Look-ups in named tables: a row name and a column name give one cell, copied from the table.

pekis:
columns: seno, topafev, vep, guv, binu, fil, fubu, dibin, galed
keto: [263, -116, -59, 462, -2014, -1755, -2438, -4491, -2253]
sotonas: [-4246, 2665, -8679, -3775, -3746, -302, 6060, 7329, 9747]
vapebep: [3400, -6103, -5816, 5074, -1985, 536, 1955, -4697, -4423]
goz: [-3603, -1753, 5452, -7283, 5462, 7288, 128, 3278, -4246]
mimokev: [1376, -242, -3594, -1029, -2777, 1557, 3244, 2487, 553]
sumuf: [-3051, 4104, 9808, -4889, 7630, 8383, 2637, 6912, -1002]
dif: [-1796, -3281, -7499, -4377, -5332, 694, 978, -187, -801]
bul: [-2929, 1476, -2706, -3329, -544, -769, 1145, 3523, 3851]
manek: [-2314, 4400, -221, -3948, -1448, -11, 1280, 4748, 4521]
tutiv: [-3190, -598, 3996, -5259, 3387, 4807, -926, 184, -4723]
tel: [1106, -2923, -3634, 439, -2766, -1732, -1831, -4052, -1300]

What is the seno of goz in pekis? -3603
What is the vep of tutiv in pekis? 3996
What is the fubu of manek in pekis? 1280
What is the galed of mimokev in pekis? 553
What is the dibin of keto in pekis? -4491
What is the guv of sumuf in pekis? -4889
Row with the largest guv: vapebep

dudu:
,bosen,gupob
zare,31027,28691
rok,31659,30696
laza,29135,35600
zuturo,20731,67756
tipera,31115,33472
padipus,34758,61929
gupekem,20222,65782
soz,7381,54999
zeg,31680,34021
zoku,32921,49971
vir,73443,52190
nivol,29413,35197
tifil,10286,51273
digi,79842,54373

tipera, bosen: 31115
zeg, gupob: 34021
digi, bosen: 79842
zeg, bosen: 31680
padipus, bosen: 34758
zare, bosen: 31027
tifil, bosen: 10286
soz, bosen: 7381
zoku, gupob: 49971
nivol, gupob: 35197
nivol, bosen: 29413
rok, bosen: 31659
zuturo, bosen: 20731
zare, gupob: 28691
laza, bosen: 29135
laza, gupob: 35600
zuturo, gupob: 67756
vir, bosen: 73443
Which row has the largest gupob? zuturo

Table lik
,sar,nufamo,reb
lud,232,414,551
sakuda,533,727,566
dus,887,666,625
kireli,727,590,599
fosakul,613,554,612
mape,478,537,565
fer,691,560,593
buz,559,590,611
gatopa,681,613,619
badav,566,597,593
mef,737,650,623
gozotok,400,606,593

lud, reb => 551
fer, nufamo => 560
mef, nufamo => 650
buz, sar => 559
mape, reb => 565
badav, reb => 593
badav, nufamo => 597
dus, reb => 625
lud, sar => 232
gozotok, reb => 593
kireli, sar => 727
gatopa, nufamo => 613
sakuda, reb => 566
kireli, reb => 599
sakuda, nufamo => 727
Row with the largest sar: dus

nobeti
         mosa  gufudod  fipet
vez      3582     3989   4442
sabik    8333     8439   5186
nufez    3741     4065   4276
sisaku   2454     3074   9172
pib      7822     7947   5459
gib      1030     2822    755
ruluf    4233     3930   4134
vin      3098     3559   6756
konozu   2657     2601   6438
zib      3645     3932   4486
tuf      1459     3037   1391
dup      2429     2412   7451
menukep  3623     1272    113

vin, gufudod -> 3559
sisaku, gufudod -> 3074
tuf, mosa -> 1459
ruluf, fipet -> 4134
zib, fipet -> 4486
sabik, gufudod -> 8439
gib, gufudod -> 2822
Which row has the largest gufudod? sabik

tuz:
        fiv  tun
ner     154  131
tutapi  119  147
lor      38  184
rorul   198  111
vusa    130  142
fizezo   11  197

ner, fiv: 154
vusa, fiv: 130
vusa, tun: 142
tutapi, fiv: 119
ner, tun: 131
lor, tun: 184
lor, fiv: 38
rorul, fiv: 198
tutapi, tun: 147
fizezo, fiv: 11
fizezo, tun: 197
rorul, tun: 111

mipa =
|  | muzu | semuto | kuf |
|---|---|---|---|
| tusubud | -4744 | 5295 | 1656 |
| larid | -2108 | -9919 | 1656 |
| vire | 2247 | -327 | 2064 |
| mot | -5514 | -6364 | -9974 |
| nis | -9922 | -6364 | 1656 |

What is the muzu of larid in mipa? -2108
What is the muzu of mot in mipa? -5514
What is the semuto of mot in mipa? -6364
What is the semuto of nis in mipa? -6364
What is the kuf of larid in mipa? 1656
What is the kuf of mot in mipa? -9974
Row with the largest muzu: vire

